Below are the code and all the weights of a small trained network. Each question names an input and a target symbol and asks about switching units off, where a switched-off unit gives its printed mean instead of its output.

import numpy as np


def w(rows, s, z=0):
    codes = np.array(rows[::2]) - 128.0
    scale = np.full(codes.shape[1], s)
    scale[-1] = z or s
    return codes * scale


def norm(h):
    return h / np.sqrt((h * h).mean(-1, keepdims=True) + 1e-5)


def f(y):
    return y / 2 * (1 + np.tanh(0.7978845608 * (y + 0.044715 * y**3)))


def softmax(a):
    e = np.exp(a - a.max(-1, keepdims=True))
    return e / e.sum(-1, keepdims=True)


def log_softmax(a):
    a = a - a.max(-1, keepdims=True)
    return a - np.log(np.exp(a).sum(-1, keepdims=True))


def net(x, mask):
    ids = ['ζλπστφψ'.index(c) for c in x.split()]
    T = len(ids)
    res = E[ids] + P[:T]
    q, k, v = (norm(res) @ M[0].T for M in (Q, K, V))
    z = softmax(np.where(np.tri(T) > 0, q @ k.T / 4**0.5, -1e9)) @ v
    res = res + np.where(mask[0], z, O[0][:, -1]) @ O[0][:, :-1]
    y = f(norm(res) @ A[0][:, :-1].T + A[0][:, -1])
    res = res + np.where(mask[1:13], y, B[0][:, -1]) @ B[0][:, :-1]
    return log_softmax(norm(res)[-1] @ U[:, :-1].T + U[:, -1])


Q, K, V, O, A, B = {}, {}, {}, {}, {}, {}
E = w([
[68,108,130,136,133,166],'ζ',
[151,129,111,123,110,129],'λ',
[6,92,102,133,114,103],'π',
[148,129,119,112,95,125],'σ',
[116,140,112,135,128,166],'τ',
[154,110,123,141,111,149],'φ',
[141,98,68,140,115,148],'ψ',
],0.02)
P = w([
[145,149,162,125,152,50],'0',
[90,7,69,115,75,112],'1',
[106,145,101,89,111,196],'2',
[129,147,172,84,183,123],'3',
[101,43,90,165,114,96],'4',
[107,222,66,134,179,109],'5',
],0.014)
Q[0] = w([
[241,111,251,1,190,193],'head 0',
[118,30,117,47,92,228],'head 0',
[145,194,77,14,156,184],'head 0',
[138,170,195,80,100,103],'head 0',
],0.0075)
K[0] = w([
[92,194,116,178,81,46],'head 0',
[158,133,110,246,99,76],'head 0',
[126,153,198,124,173,64],'head 0',
[113,137,160,101,78,122],'head 0',
],0.011)
V[0] = w([
[6,101,126,89,41,63],'head 0',
[82,122,56,73,165,118],'head 0',
[94,187,2,173,205,117],'head 0',
[131,108,57,58,87,64],'head 0',
],0.0073)
O[0] = w([
[123,199,172,169,162,12,189],'head 0',
[110,50,135,88,207,114,162],'head 0',
[191,121,111,22,132,99,103],'head 0',
[184,164,131,131,218,108,254],'head 0',
],0.011,0.0034)
A[0] = w([
[89,117,203,45,254,62,254],'neuron 0',
[123,155,121,166,199,53,60],'neuron 1',
[84,170,238,132,166,107,53],'neuron 2',
[106,39,203,233,83,57,24],'neuron 3',
[112,11,119,136,59,158,237],'neuron 4',
[172,197,137,108,228,101,190],'neuron 5',
[105,242,157,202,212,196,139],'neuron 6',
[106,42,147,83,182,122,91],'neuron 7',
[80,160,10,31,90,146,231],'neuron 8',
[141,205,90,156,29,201,114],'neuron 9',
[176,25,94,58,134,149,69],'neuron 10',
[172,200,116,203,88,143,160],'neuron 11',
],0.0087,0.0024)
B[0] = w([
[101,78,28,138,146,214,255],'neuron 0',
[101,80,166,139,76,165,205],'neuron 1',
[64,123,206,202,95,153,154],'neuron 2',
[197,157,193,32,97,212,185],'neuron 3',
[159,145,255,22,135,61,199],'neuron 4',
[161,146,82,98,25,158,216],'neuron 5',
[162,80,147,134,102,4,196],'neuron 6',
[54,105,78,100,201,75,168],'neuron 7',
[145,114,247,141,99,110,209],'neuron 8',
[133,115,94,183,199,158,191],'neuron 9',
[102,172,153,179,168,61,180],'neuron 10',
[96,104,104,98,163,106,169],'neuron 11',
],0.0068,0.0076)
U = w([
[101,151,167,149,78,219,76],'ζ',
[149,126,73,102,60,122,148],'λ',
[149,126,121,154,212,9,74],'π',
[123,126,162,173,58,75,20],'σ',
[140,129,226,58,142,130,247],'τ',
[174,120,160,199,221,149,105],'φ',
[153,138,61,55,193,148,112],'ψ',
],0.012,0.0012)

Each question gives the input, a string of symbols that net reads in full, and the target symbol t.
The units are the heads (4 rows each of Q, K, V and O) and the neurons (one row each of A and B). Each row of codes is followed by its name. A weight is (code - 128) times the scale printed after its matrix; where a second scale follows, it is the last column's (O, A, B and U).
mask holds one flag per unit, heads first, then neurons. A switched-off unit (its flag False) gives its mean, the last column of its rows in O or B, instead of its output. The means were averaged over made-up inputs and are rounded, as every weight is.
A unit's drop is (log p(t) with every unit on - log p(t) with that unit switched off) / (log p(t) with every unit on - log p(t) with every unit switched off).
The circuit of an input: a set's keep is (log p(t) with only the set's units on - log p(t) with every unit switched off) / (log p(t) with every unit on - log p(t) with every unit switched off). Starting from the 12 units with the biggest drops (on a tie, the unit counted first), units are removed one at a time, each time the one whose removal leaves the highest keep (on an exact tie, the one counted first), for as long as the keep stays at least 0.8.
circuit, biggest first: the units of the circuit, biggest drop first
top k neurons: the k neurons with the biggest drops, biggest first
drop when u is switched off: that unit's drop, to one decimal
input φ τ τ τ φ τ, target τ: circuit, biggest first => [head 0; neuron 8; neuron 0]
input σ σ φ π φ, target τ: circuit, biggest first => [neuron 3; neuron 4]
input φ φ ψ, target ζ: circuit, biggest first => [head 0]
input σ φ σ ψ, target σ: top 3 neurons => [neuron 6; neuron 5; neuron 1]
input σ φ φ λ, target σ: circuit, biggest first => [head 0; neuron 6; neuron 5]
input φ π φ τ, target φ: circuit, biggest first => [head 0; neuron 9; neuron 6; neuron 5]
input φ σ σ φ π, target τ: circuit, biggest first => [neuron 4; neuron 3]
input ζ φ ζ, target σ: circuit, biggest first => [head 0; neuron 6]
input φ τ ζ σ, target φ: top 2 neurons => [neuron 9; neuron 5]
input σ φ σ ψ τ, target π: top 2 neurons => [neuron 10; neuron 3]
input σ φ ψ τ, target σ: top 3 neurons => [neuron 6; neuron 5; neuron 2]
input π φ τ, target λ: top 4 neurons => [neuron 5; neuron 0; neuron 6; neuron 8]
input ζ φ τ λ λ, target ψ: top 2 neurons => [neuron 8; neuron 3]
input φ φ φ π φ φ, target λ: circuit, biggest first => [neuron 5]
input π ψ φ, target λ: top 2 neurons => [neuron 5; neuron 0]
input λ λ τ τ, target λ: top 2 neurons => [neuron 5; neuron 6]
input σ τ λ σ, target σ: top 2 neurons => [neuron 6; neuron 2]
input τ π φ π σ, target τ: drop when neuron 3 is switched off => 0.1
input ψ ψ τ σ, target ψ: drop when head 0 is switched off => 0.5
input τ φ σ φ ζ, target τ: drop when neuron 9 is switched off => 0.1
input π σ ζ τ τ π, target τ: top neuron => [neuron 8]
